The same points measured another way (B), then each row and its match in B
B:
gg: [ -5  -5  -2  -9 -17 -13   4   8   5   2 -10 -11   0 -16   4   1  -9   1
  -2   2  -8  -9   4   5   4]
ql: [  2  -9  -8  -4 -16   3  24   7 -15   2 -11  -3   5   0   1   5  -1   1
  -3  13 -12 -10   7   8  -6]
mf: [-14  -9 -24   0   6  26  21  18  -6  -6  30 -13  -3  37   4  14  -4 -24
   4   3   1  13 -18   4  -7]
Jr: [-13  -8 -21   4   8  40  24  13 -16 -10  30  -7  -2  44   0  15   2 -19
   5  12   4  11 -21   5 -10]
tj: [ -7  -8 -13   0 -28 -12  33  23 -15  -7  -9 -11   6  -9   8   4 -15 -22
   6  14  -4 -10   4   9  -9]
fm: [-10  -6 -12  -7   2  28   1   5   2   0  20 -13  -3  27  -2  13   0   2
  -1   2  -7   8 -12   8  -1]
nt: [ -9  -4 -19   6  10  40   6   1  -7  -4  33  -9  -7  45  -3  14  10  -2
  -1   5   0  13 -23   5  -5]
lp: [-13  -9 -20  -2   2  15  14  17  -1  -5  25 -16  -2  27   5  12  -6 -23
   5   2   1  10 -16   2  -3]
Dq: [ -9  -6 -18  -3  22  25   6  11   2  -5  38 -12  -5  42  -2  13   0 -18
   5  -4   5  19 -17   1  -4]
gs: [ -2  -8  -5  -7 -10  11  14   1  -9   2  -5   0   4   2  -2   5   2   9
  -5  12  -9  -9   4   8  -3]
Zd: [ -7  -7 -12  -7  -3  13   8  10   2  -3  12 -13  -3  15   3  10  -5  -7
   1   4  -6   3  -9   7   0]
jf: [ -5  -6  -9  -8  -8   6   7  13   0   0   4 -12  -1   9   2   8  -7  -6
   0   5  -7  -1  -4   7  -3]
pb: [  1  -4 -14   2   6  24  24   9 -17  -2  13  -1   0  27  -2   8   2 -11
   4  11   0   3  -8   6 -10]
Nl: [ -9  -7 -13   0 -23   0  28  18 -10  -6  -1 -14   2  -2   8   9 -12 -19
   4  12  -3  -9  -2   6  -6]
Tm: [ -9  -6 -14  -6   6  11   0  15   9  -1  23 -18  -6  23   4  10  -8 -13
   3  -3  -2  11 -15   1   2]
mr: [ -3  -3  -7   0  -3  27  -7  -9  -6   6  12   0  -5  23  -3   7  14  20
 -10   2  -8   3 -14   2   2]
Sg: [ -5   0 -12   5  21  46 -15 -10   2   2  36  -6  -9  49  -7  13  16  13
  -5   0  -2  17 -25   1   0]
pm: [ -2  -5  -3  -6 -25 -26  20  15  -2   0 -20  -8   1 -27   7  -2 -15 -13
   3   6  -6 -14  11   4   0]
gl: [-11  -7 -17   0 -18   5  18  19  -2  -5  12 -16  -2  11   7  11 -10 -17
   4   7  -4  -2 -12   7  -5]
zr: [-10  -7 -22   4   7  43  15  11 -12  -7  32 -10  -4  48  -2  17   5 -12
   3   7  -2  15 -24   6  -9]
zl: [  1   1  -7  -1  21  32 -15 -10   3   4  26  -4 -10  38  -6   8  11  17
  -4  -3  -4  13 -18   0   3]
Fg: [ -4  -5   0  -9  -3   7 -14  -1   8   6  -4  -6   0   3  -2   3   1  18
  -8  -2 -11   2  -1   6   3]
nh: [-20 -10 -30   1  28  29  25  17   7 -11  57 -18 -13  49   4  20  -2 -41
   6  -2  15  24 -24 -10  -2]
qf: [ -2   3 -11   4  26  54 -19 -10   2   2  38  -5 -11  55  -9  13  18  19
  -4  -2  -3  19 -29   3   0]
Lh: [ -3  -2 -10 -13  27  32 -16   3  14   1  31 -13 -10  41  -7  11   2   8
  -1  -7  -3  16 -16   2   4]

[ -5  -3   1  -2 -11  -6  -5   7 -11   0  11   4   0  -9  -9   9  -2  18
  -7] => tj
[ 9 -1  9 -6 -7 -2 -2  1 -8  0  1 12 -4  2 -7 -9  2 -6  1] => fm
[ 6 -3  6 -5 -4 -4  1  3 -8  0  4  9 -3 -1 -8 -7  2  1  0] => Zd
[ 3 -2  6 -4 -5 -4  0  4 -7  0 11  8 -2 -1 -7 -6  1  2 -1] => jf
[ 11  -4   4 -10 -11  -4  -8  -1  -8  -1 -20  17  -1  -8  -5   6  -1   0
   2] => zr
[  6  -5   3  -7  -7  -6  -3   5 -14   0   7   8  -1  -7 -10  -2  -1   6
  -3] => gl
[ 16  -1   8  -9  -3   3  -3  -5  -2   0 -22  16   1   2   5  -7   5 -19
   6] => qf
[ 11  -5   0 -12  -5  -8  -5  -1 -11   0 -14  16  -4 -12 -12   5  -2   4
   2] => mf
[ 4  2 11 -5 -8  4 -9 -1 -4  1 -2  9  2  8  5 -7  0 -8  1] => mr
[ -1   0   6  -1  -2  -2   0   5  -8   1  22   2  -2   6  -7 -12  -1   1
  -2] => gg
[ 15  -4  -6 -10   2  -7   1  -4  -5   0 -18  16  -5  -9 -11   1   0  -3
   8] => Dq
[ 18  -7 -11 -16  12 -13   1  -6 -10  -1 -39  17  -4 -17 -16   6  -2   2
  16] => nh
[-7 -2  2  2 -2 -4  0  6 -7  0 20 -1 -1  0 -7 -2  0 13 -7] => pm
[ -7   1   8   2 -15   0  -7   3  -4   0   7   7  -3   0  -1   2  -2  14
  -6] => ql
[  7  -4   0  -7 -10  -7  -8  -1  -7  -1 -26  14  -1 -13  -5  13  -2   5
   2] => Jr
[ -5   2   9   2 -12   1  -5   2  -2   0   4   5  -2   7  -1  -1  -1   6
  -4] => gs
[ 13  -5   1 -10   4  -7   4   1 -10   0   5  12  -3  -4 -11  -8   1  -5
   5] => Tm
[ 11  -3   5 -10  -6  -2  -7  -3  -6   0 -20  15   1  -4  -2   2   3  -4
   4] => nt
[ 16  -2   4  -6   6  -3   8  -2  -1   0  -7  17  -5   3  -7 -14   4 -15
   7] => Lh
[ 14  -2   7  -9  -2   2  -4  -4  -3   0 -20  14   1   1   3  -6   5 -14
   6] => Sg
[ -1  -3   4  -3 -11  -6  -5   6 -12   0   8   4   0  -7  -8   5  -2  13
  -4] => Nl
[ 11  -5  -2 -12   0  -8  -1   0 -10   0  -6  13  -3  -7 -12   2  -1   2
   3] => lp
[ -1  -2   1  -1  -8  -2  -5   1  -1  -1 -17  12   0  -9  -1  13   1  10
  -2] => pb
[ 11  -1   6  -5   2   2   1  -5   1   0 -13  14   0   4   3  -7   6 -11
   5] => zl
[  5   2   9  -3  -5   2  -1   2  -4   1  17   4  -4  10  -3 -15  -1  -9
  -1] => Fg
